Here is a tiny trained network, its code and every weight. The questions are about switching its units off for an input and a target symbol, where a switched-off unit gives its printed mean instead of its output.

import numpy as np


def w(rows, s, z=0):
    codes = np.array(rows[::2]) - 128.0
    scale = np.full(codes.shape[1], s)
    scale[-1] = z or s
    return codes * scale


def norm(h):
    return h / np.sqrt((h * h).mean(-1, keepdims=True) + 1e-5)


def f(y):
    return np.maximum(y, 0)


def softmax(a):
    e = np.exp(a - a.max(-1, keepdims=True))
    return e / e.sum(-1, keepdims=True)


def log_softmax(a):
    a = a - a.max(-1, keepdims=True)
    return a - np.log(np.exp(a).sum(-1, keepdims=True))


def net(x, mask):
    ids = ['ΓΘΞαεηλπτφψ'.index(c) for c in x.split()]
    T = len(ids)
    res = E[ids] + P[:T]
    u = 0
    for l in range(2):
        r = norm(res)
        for j in range(2):
            rows = slice(2 * j, 2 * j + 2)
            q, k, v = (r @ M[l][rows].T for M in (Q, K, V))
            z = softmax(np.where(np.tri(T) > 0, q @ k.T / 2**0.5, -1e9)) @ v
            o = O[l][rows]
            res = res + np.where(mask[u + j], z, o[:, -1]) @ o[:, :-1]
        u += 2
        y = f(norm(res) @ A[l][:, :-1].T + A[l][:, -1])
        res = res + np.where(mask[u : u + 12], y, B[l][:, -1]) @ B[l][:, :-1]
        u += 12
    return log_softmax(norm(res)[-1] @ U[:, :-1].T + U[:, -1])


Q, K, V, O, A, B = {}, {}, {}, {}, {}, {}
E = w([
[70,165,138,147,93,85,104,84],'Γ',
[164,140,81,216,134,139,147,126],'Θ',
[156,163,160,165,122,110,111,108],'Ξ',
[123,156,91,94,85,108,92,97],'α',
[164,132,121,180,152,86,138,87],'ε',
[97,99,79,135,129,129,125,75],'η',
[154,126,85,156,85,159,94,162],'λ',
[167,179,90,135,110,92,106,142],'π',
[150,114,96,154,168,107,96,137],'τ',
[30,56,145,96,165,2,122,165],'φ',
[112,158,122,153,109,138,122,71],'ψ',
],0.022)
P = w([
[145,120,147,59,146,152,184,148],'0',
[214,98,122,107,127,79,57,65],'1',
[179,120,120,121,118,95,33,92],'2',
[159,131,131,145,112,91,26,109],'3',
[143,150,119,164,120,97,28,129],'4',
[138,149,120,178,92,87,34,129],'5',
[124,155,109,189,92,79,36,143],'6',
[120,150,115,212,86,95,20,146],'7',
[118,159,113,215,65,89,45,146],'8',
[115,150,121,241,48,83,54,142],'9',
[127,160,105,255,43,93,58,153],'10',
],0.014)
Q[0] = w([
[181,165,79,254,155,56,93,28],'0.h0',
[112,218,232,116,187,100,181,30],'0.h0',
[218,132,99,224,73,49,8,96],'0.h1',
[172,136,50,129,118,115,62,5],'0.h1',
],0.0073)
K[0] = w([
[136,155,118,55,166,189,238,177],'0.h0',
[156,69,26,165,27,137,32,172],'0.h0',
[100,124,199,60,191,187,254,201],'0.h1',
[112,204,127,169,65,165,130,84],'0.h1',
],0.0077)
V[0] = w([
[58,122,86,111,72,170,147,2],'0.h0',
[76,116,185,143,185,65,210,124],'0.h0',
[166,219,238,167,54,109,126,137],'0.h1',
[72,117,134,60,81,48,29,158],'0.h1',
],0.0099)
O[0] = w([
[164,135,116,161,192,41,193,202,114],'0.h0',
[58,153,167,227,127,182,149,129,243],'0.h0',
[96,141,252,85,116,181,110,224,51],'0.h1',
[146,186,167,156,58,107,173,124,255],'0.h1',
],0.014,0.0054)
A[0] = w([
[103,94,139,219,136,120,107,137,97],'0.n0',
[130,136,180,130,150,118,248,172,165],'0.n1',
[153,118,120,127,141,80,169,101,3],'0.n2',
[118,116,122,59,54,159,140,93,16],'0.n3',
[80,122,145,116,154,136,172,104,58],'0.n4',
[127,67,149,106,150,90,130,208,32],'0.n5',
[115,119,160,108,148,152,154,232,152],'0.n6',
[187,209,112,196,123,183,173,105,36],'0.n7',
[177,97,111,179,119,150,129,123,39],'0.n8',
[181,189,144,118,93,118,125,165,138],'0.n9',
[139,171,145,157,94,218,167,95,147],'0.n10',
[92,101,103,78,115,135,188,115,157],'0.n11',
],0.018,0.0044)
B[0] = w([
[97,197,142,135,56,144,137,140,255],'0.n0',
[176,105,218,182,203,126,135,88,215],'0.n1',
[99,173,102,89,117,125,96,156,158],'0.n2',
[161,139,145,189,196,105,131,145,157],'0.n3',
[180,156,110,79,132,160,114,104,135],'0.n4',
[161,140,161,88,197,144,91,53,156],'0.n5',
[141,117,247,123,115,147,82,98,181],'0.n6',
[101,102,136,43,191,85,121,91,224],'0.n7',
[86,152,163,130,103,72,92,133,158],'0.n8',
[102,148,123,227,153,145,112,122,205],'0.n9',
[121,108,136,62,209,85,122,80,209],'0.n10',
[198,113,168,113,144,112,113,109,136],'0.n11',
],0.013,0.011)
Q[1] = w([
[155,62,154,141,118,182,240,181],'1.h0',
[187,111,114,115,122,106,131,159],'1.h0',
[120,156,180,168,109,152,124,162],'1.h1',
[132,202,80,181,165,2,89,26],'1.h1',
],0.013)
K[1] = w([
[85,151,133,106,84,6,32,45],'1.h0',
[91,149,164,121,116,118,100,67],'1.h0',
[126,124,76,126,97,124,128,150],'1.h1',
[169,111,127,93,151,237,237,231],'1.h1',
],0.013)
V[1] = w([
[205,70,45,61,91,58,171,114],'1.h0',
[129,2,72,93,151,153,105,192],'1.h0',
[91,98,158,109,236,215,107,181],'1.h1',
[241,142,179,45,128,119,84,156],'1.h1',
],0.0084)
O[1] = w([
[190,134,162,155,98,62,143,114,39],'1.h0',
[157,44,196,196,72,116,118,182,2],'1.h0',
[92,95,115,175,126,162,100,183,133],'1.h1',
[189,196,137,144,90,164,6,189,144],'1.h1',
],0.013,0.0084)
A[1] = w([
[122,110,166,164,126,199,171,53,69],'1.n0',
[202,105,5,155,90,161,121,176,86],'1.n1',
[85,74,116,50,164,227,183,107,52],'1.n2',
[155,122,155,156,129,168,87,168,176],'1.n3',
[208,171,93,139,122,44,130,81,197],'1.n4',
[124,134,142,105,153,55,92,153,141],'1.n5',
[146,141,162,194,160,208,144,123,121],'1.n6',
[210,92,161,163,78,149,93,146,129],'1.n7',
[127,75,134,132,132,149,130,162,128],'1.n8',
[58,74,69,102,97,213,142,119,1],'1.n9',
[106,112,136,148,166,155,94,186,105],'1.n10',
[150,101,206,180,127,90,183,113,87],'1.n11',
],0.015,0.0059)
B[1] = w([
[126,120,130,139,165,70,115,175,165],'1.n0',
[67,141,175,163,127,69,122,110,149],'1.n1',
[206,135,113,53,181,104,145,211,152],'1.n2',
[102,142,93,123,156,47,135,78,183],'1.n3',
[152,111,154,140,149,221,90,152,246],'1.n4',
[143,148,68,121,157,185,151,133,178],'1.n5',
[89,114,98,148,135,64,81,159,181],'1.n6',
[102,151,139,52,134,46,160,112,162],'1.n7',
[74,93,117,90,166,158,140,122,138],'1.n8',
[190,155,127,114,163,110,142,247,151],'1.n9',
[106,132,79,122,150,114,111,106,170],'1.n10',
[105,115,43,157,143,78,125,143,158],'1.n11',
],0.015,0.014)
U = w([
[167,95,140,70,254,105,96,106,250],'Γ',
[79,189,68,143,115,98,65,136,118],'Θ',
[62,183,204,242,82,101,158,144,224],'Ξ',
[190,196,155,153,150,215,132,154,56],'α',
[142,60,146,169,113,187,106,70,96],'ε',
[71,18,105,114,127,44,129,133,2],'η',
[180,123,58,168,158,74,191,131,25],'λ',
[81,92,237,76,108,191,99,148,118],'π',
[192,150,179,70,69,44,126,148,119],'τ',
[120,125,102,83,144,133,182,230,129],'φ',
[108,177,138,43,141,108,211,70,106],'ψ',
],0.0083,0.005)

Each question gives the input, a string of symbols that net reads in full, and the target symbol t.
The units are the heads (2 rows each of Q, K, V and O) and the neurons (one row each of A and B). Each row of codes is followed by its name. A weight is (code - 128) times the scale printed after its matrix; where a second scale follows, it is the last column's (O, A, B and U).
mask holds one flag per unit, layer by layer, with each layer's heads first. A switched-off unit (its flag False) gives its mean, the last column of its rows in O or B, instead of its output. The means were averaged over made-up inputs and are rounded, as every weight is.
A unit's drop is (log p(t) with every unit on - log p(t) with that unit switched off) / (log p(t) with every unit on - log p(t) with every unit switched off).
The circuit of an input: a set's keep is (log p(t) with only the set's units on - log p(t) with every unit switched off) / (log p(t) with every unit on - log p(t) with every unit switched off). Starting from the 12 units with the biggest drops (on a tie, the unit counted first), units are removed one at a time, each time the one whose removal leaves the highest keep (on an exact tie, the one counted first), for as long as the keep stays at least 0.8.
units of the circuit, in order: the units of the circuit, biggest drop first
top k neurons in layer l: the k neurons of layer l with the biggest drops, biggest first
which heads matter: for each layer, one digit per head in row order, 1 if its drop is at least 0.15 and else 0, layers parted by /
input ψ η ε Γ η Γ Γ π ψ Γ, target Γ: which heads matter : 11 / 00
input η Θ η λ φ Γ, target λ: units of the circuit, in order : (0.h1, 0.h0, 1.h0)
input φ φ ψ Γ φ φ φ, target ψ: units of the circuit, in order : (1.h1, 1.h0, 0.h1)
input Γ Γ τ λ λ τ λ φ, target Ξ: units of the circuit, in order : (0.h1)
input λ φ φ, target τ: which heads matter : 10 / 11
input Γ φ η η φ α, target Ξ: which heads matter : 11 / 00
input Γ ψ ε τ Γ, target Ξ: units of the circuit, in order : (0.h1, 0.n9)
input Θ Γ Γ, target η: which heads matter : 01 / 10
input Γ π π φ λ λ τ λ λ, target Ξ: which heads matter : 10 / 00
input φ ε τ α φ π φ α α, target ψ: units of the circuit, in order : (0.h1, 1.h1, 0.n7)
input Ξ τ φ Γ φ λ τ ε Θ λ ψ, target π: which heads matter : 01 / 00
input Θ α φ Ξ λ, target η: which heads matter : 01 / 10
input Γ π Γ Ξ α Θ, target Ξ: top 2 neurons in layer 0 : (0.n0, 0.n9)
input φ π Γ λ, target ψ: which heads matter : 11 / 00
input λ η α φ π Ξ λ φ ψ λ λ, target τ: units of the circuit, in order : (0.h0, 1.h0, 1.n7)
input Ξ α η α π ε η λ, target π: units of the circuit, in order : (0.h1)
input ε ε α ψ Ξ λ, target φ: which heads matter : 11 / 01
input τ τ α ψ λ Γ α, target ε: which heads matter : 01 / 10
input η λ λ τ φ φ φ λ λ, target λ: units of the circuit, in order : (0.h1, 0.h0)
input Θ Θ π π φ Θ η φ, target η: which heads matter : 11 / 10
input α τ α Γ ψ α, target α: top neuron in layer 1 : (1.n4)
input α τ τ λ τ ε φ λ Θ φ, target α: which heads matter : 10 / 00
input ε α ψ Θ, target φ: top 2 neurons in layer 1 : (1.n9, 1.n2)
input ε Γ λ α ψ Θ α τ, target φ: top 2 neurons in layer 1 : (1.n9, 1.n2)
input ε Ξ λ λ Θ π Θ ε ψ, target φ: top 2 neurons in layer 1 : (1.n9, 1.n2)
input α ψ φ λ λ λ φ Θ π, target α: which heads matter : 11 / 00
